Below are the code and all the weights of a small trained network. Each question names an input and a target symbol and asks about switching units off, where a switched-off unit gives its printed mean instead of its output.

import numpy as np


def w(rows, s, z=0):
    codes = np.array(rows[::2]) - 128.0
    scale = np.full(codes.shape[1], s)
    scale[-1] = z or s
    return codes * scale


def norm(h):
    return h / np.sqrt((h * h).mean(-1, keepdims=True) + 1e-5)


def f(y):
    return np.maximum(y, 0)


def softmax(a):
    e = np.exp(a - a.max(-1, keepdims=True))
    return e / e.sum(-1, keepdims=True)


def log_softmax(a):
    a = a - a.max(-1, keepdims=True)
    return a - np.log(np.exp(a).sum(-1, keepdims=True))


def net(x, mask):
    ids = ['ΓΘΛΣΨαβδεζημξτφω'.index(c) for c in x.split()]
    T = len(ids)
    res = E[ids] + P[:T]
    u = 0
    for l in range(2):
        r = norm(res)
        for j in range(2):
            rows = slice(3 * j, 3 * j + 3)
            q, k, v = (r @ M[l][rows].T for M in (Q, K, V))
            z = softmax(np.where(np.tri(T) > 0, q @ k.T / 3**0.5, -1e9)) @ v
            o = O[l][rows]
            res = res + np.where(mask[u + j], z, o[:, -1]) @ o[:, :-1]
        u += 2
        y = f(norm(res) @ A[l][:, :-1].T + A[l][:, -1])
        res = res + np.where(mask[u : u + 16], y, B[l][:, -1]) @ B[l][:, :-1]
        u += 16
    return log_softmax(norm(res)[-1] @ U[:, :-1].T + U[:, -1])


Q, K, V, O, A, B = {}, {}, {}, {}, {}, {}
E = w([
[153,92,166,222,172],'Γ',
[114,218,68,116,76],'Θ',
[122,39,165,99,150],'Λ',
[86,166,104,174,150],'Σ',
[254,106,90,109,107],'Ψ',
[137,86,173,112,82],'α',
[142,193,165,117,135],'β',
[117,22,103,69,159],'δ',
[131,49,147,123,137],'ε',
[109,99,103,86,127],'ζ',
[129,108,239,158,161],'η',
[103,158,56,121,104],'μ',
[107,76,75,86,166],'ξ',
[79,125,67,185,59],'τ',
[122,98,138,109,168],'φ',
[121,64,113,136,147],'ω',
],0.01)
P = w([
[129,214,88,193,114],'0',
[48,150,150,2,152],'1',
[23,149,167,19,159],'2',
[26,132,180,29,147],'3',
[25,119,172,24,157],'4',
[12,111,146,27,150],'5',
],0.0031)
Q[0] = w([
[88,71,54,42,137],'L0H0',
[115,162,147,186,185],'L0H0',
[93,92,6,53,147],'L0H0',
[137,89,64,135,158],'L0H1',
[108,71,122,160,161],'L0H1',
[69,78,50,131,160],'L0H1',
],0.011)
K[0] = w([
[45,192,238,183,186],'L0H0',
[106,66,81,138,71],'L0H0',
[64,161,220,142,182],'L0H0',
[64,107,183,156,215],'L0H1',
[69,24,99,133,116],'L0H1',
[2,74,81,101,176],'L0H1',
],0.0091)
V[0] = w([
[128,128,128,128,128],'L0H0',
[218,42,179,152,151],'L0H0',
[252,242,239,76,121],'L0H0',
[170,147,121,169,96],'L0H1',
[103,180,167,135,101],'L0H1',
[227,140,133,174,142],'L0H1',
],0.0041)
O[0] = w([
[128,128,128,128,128,128],'L0H0',
[27,32,137,152,63,7],'L0H0',
[122,152,255,144,96,174],'L0H0',
[158,108,51,140,151,38],'L0H1',
[141,54,112,101,246,135],'L0H1',
[84,80,53,108,41,11],'L0H1',
],0.0034,0.0022)
A[0] = w([
[176,129,144,141,199,134],'L0N0',
[78,189,107,133,56,72],'L0N1',
[18,121,140,166,142,71],'L0N2',
[254,93,74,121,82,89],'L0N3',
[115,78,82,53,104,147],'L0N4',
[121,147,195,188,123,2],'L0N5',
[45,187,144,160,171,77],'L0N6',
[168,187,160,81,122,104],'L0N7',
[153,150,35,96,41,84],'L0N8',
[177,84,183,45,137,51],'L0N9',
[173,52,127,194,130,109],'L0N10',
[137,162,255,127,116,167],'L0N11',
[99,93,137,145,181,137],'L0N12',
[121,119,108,108,120,49],'L0N13',
[151,184,96,53,110,134],'L0N14',
[166,162,63,136,22,63],'L0N15',
],0.006,0.0049)
B[0] = w([
[96,118,127,99,48,170],'L0N0',
[43,130,82,97,201,147],'L0N1',
[185,92,192,71,188,155],'L0N2',
[189,59,255,156,137,145],'L0N3',
[144,157,231,181,94,174],'L0N4',
[163,38,205,134,175,130],'L0N5',
[209,75,166,103,97,185],'L0N6',
[73,57,102,165,115,180],'L0N7',
[183,90,218,133,195,146],'L0N8',
[94,223,43,172,214,173],'L0N9',
[34,148,167,71,98,139],'L0N10',
[73,145,40,93,105,254],'L0N11',
[126,148,147,65,102,176],'L0N12',
[160,165,89,120,88,128],'L0N13',
[122,57,204,161,148,191],'L0N14',
[159,105,224,79,243,137],'L0N15',
],0.0047,0.0054)
Q[1] = w([
[170,109,167,82,164],'L1H0',
[87,121,168,32,172],'L1H0',
[96,130,210,20,140],'L1H0',
[49,103,188,3,199],'L1H1',
[200,116,97,200,95],'L1H1',
[67,149,107,142,163],'L1H1',
],0.015)
K[1] = w([
[201,80,187,123,106],'L1H0',
[211,140,155,179,56],'L1H0',
[236,100,118,161,72],'L1H0',
[254,130,147,181,40],'L1H1',
[34,162,147,49,154],'L1H1',
[137,107,44,234,115],'L1H1',
],0.0095)
V[1] = w([
[231,74,138,59,139],'L1H0',
[175,137,107,103,124],'L1H0',
[132,2,148,166,120],'L1H0',
[162,187,195,37,187],'L1H1',
[96,18,80,26,159],'L1H1',
[87,214,183,45,27],'L1H1',
],0.008)
O[1] = w([
[97,104,43,149,146,144],'L1H0',
[139,93,102,137,158,103],'L1H0',
[119,176,83,176,119,131],'L1H0',
[145,115,85,10,136,251],'L1H1',
[111,63,69,182,90,86],'L1H1',
[35,138,136,66,200,210],'L1H1',
],0.011,0.0031)
A[1] = w([
[81,63,195,171,66,93],'L1N0',
[80,70,168,63,139,127],'L1N1',
[100,208,156,190,57,46],'L1N2',
[65,163,209,61,125,197],'L1N3',
[211,77,175,45,138,138],'L1N4',
[8,186,62,129,110,79],'L1N5',
[168,166,114,59,66,76],'L1N6',
[216,183,157,71,164,72],'L1N7',
[169,130,188,229,95,23],'L1N8',
[67,46,70,124,122,120],'L1N9',
[86,147,97,218,86,137],'L1N10',
[93,148,137,81,6,155],'L1N11',
[122,176,151,112,172,183],'L1N12',
[182,52,97,146,131,97],'L1N13',
[183,47,1,73,133,2],'L1N14',
[234,104,120,178,112,72],'L1N15',
],0.0081,0.0049)
B[1] = w([
[136,229,41,136,142,144],'L1N0',
[161,240,61,119,134,201],'L1N1',
[69,163,164,92,252,146],'L1N2',
[170,134,61,181,27,255],'L1N3',
[105,76,174,226,139,207],'L1N4',
[154,57,172,120,43,198],'L1N5',
[116,57,136,171,192,145],'L1N6',
[98,30,116,183,95,179],'L1N7',
[132,174,49,10,119,149],'L1N8',
[123,141,216,105,59,194],'L1N9',
[131,57,204,68,239,192],'L1N10',
[213,104,99,110,254,162],'L1N11',
[125,100,149,121,60,192],'L1N12',
[124,146,167,102,153,165],'L1N13',
[78,242,185,159,246,205],'L1N14',
[78,129,103,21,150,163],'L1N15',
],0.0069,0.0073)
U = w([
[135,253,201,171,127,11],'Γ',
[197,33,110,37,119,17],'Θ',
[72,28,157,110,55,123],'Λ',
[171,108,216,174,72,243],'Σ',
[121,137,133,133,126,150],'Ψ',
[35,182,156,177,39,129],'α',
[104,163,223,33,117,35],'β',
[75,50,101,192,104,196],'δ',
[25,113,212,195,166,17],'ε',
[170,202,68,122,194,101],'ζ',
[150,179,73,101,25,226],'η',
[173,54,159,150,227,51],'μ',
[187,85,46,131,94,253],'ξ',
[247,198,112,99,113,118],'τ',
[57,87,34,78,117,140],'φ',
[133,188,98,244,124,215],'ω',
],0.015,0.0043)

Each question gives the input, a string of symbols that net reads in full, and the target symbol t.
The units are the heads (3 rows each of Q, K, V and O) and the neurons (one row each of A and B). Each row of codes is followed by its name. A weight is (code - 128) times the scale printed after its matrix; where a second scale follows, it is the last column's (O, A, B and U).
mask holds one flag per unit, layer by layer, with each layer's heads first. A switched-off unit (its flag False) gives its mean, the last column of its rows in O or B, instead of its output. The means were averaged over made-up inputs and are rounded, as every weight is.
A unit's drop is (log p(t) with every unit on - log p(t) with that unit switched off) / (log p(t) with every unit on - log p(t) with every unit switched off).
The circuit of an input: a set's keep is (log p(t) with only the set's units on - log p(t) with every unit switched off) / (log p(t) with every unit on - log p(t) with every unit switched off). Starting from the 12 units with the biggest drops (on a tie, the unit counted first), units are removed one at a time, each time the one whose removal leaves the highest keep (on an exact tie, the one counted first), for as long as the keep stays at least 0.8.
circuit, biggest first: the units of the circuit, biggest drop first
top k neurons: the k neurons with the biggest drops, biggest first
top k neurons in layer l: the k neurons of layer l with the biggest drops, biggest first
heads that matter: for each layer, one digit per head in row order, 1 if its drop is at least 0.15 and else 0, layers parted by /
input Ψ β ε, target φ: circuit, biggest first -> [L1H0]
input Ψ ξ Σ τ τ, target ζ: top 2 neurons -> [L0N15; L1N14]
input φ μ ω, target φ: heads that matter -> 10 / 11
input α α α Λ ζ, target α: heads that matter -> 10 / 01
input Γ φ β ω, target Γ: heads that matter -> 00 / 01
input Ψ φ Σ ε Σ, target ζ: heads that matter -> 00 / 11
input μ β Σ μ, target μ: heads that matter -> 00 / 01
input τ α Σ β, target τ: top 3 neurons -> [L0N15; L1N8; L0N8]
input Λ Γ ε Σ, target Λ: heads that matter -> 10 / 11
input μ ε α δ ζ φ, target μ: top 2 neurons -> [L0N15; L0N8]
input Θ μ φ, target Θ: heads that matter -> 01 / 01
input ε β ω Σ β, target ε: heads that matter -> 10 / 01
input μ ω ω Γ α Λ, target μ: top 2 neurons in layer 1 -> [L1N4; L1N14]
input α ω μ μ α Σ, target α: top neuron -> [L1N3]
input ξ β ω ω Σ, target ξ: heads that matter -> 10 / 01
input τ β μ μ, target τ: heads that matter -> 00 / 01
input τ η ω ω, target τ: top 3 neurons -> [L0N15; L1N8; L0N8]
input τ β Ψ δ μ ω, target φ: heads that matter -> 10 / 10
input β β Σ β β δ, target β: heads that matter -> 00 / 11
input Σ ω Θ, target Σ: heads that matter -> 00 / 00
input μ Θ β Σ, target μ: heads that matter -> 00 / 01
input β Θ Θ β Γ, target β: circuit, biggest first -> [L1H1]
input Θ β ω φ μ ω, target Θ: top 2 neurons -> [L0N15; L0N8]
input ε ζ Θ η, target ε: top 2 neurons -> [L1N10; L0N10]
input β Λ Λ Γ β Ψ, target φ: top 2 neurons -> [L1N4; L1N10]
input ε α δ Θ, target ε: top 2 neurons -> [L1N10; L0N10]
input ξ ω ω α, target ξ: top neuron -> [L0N9]
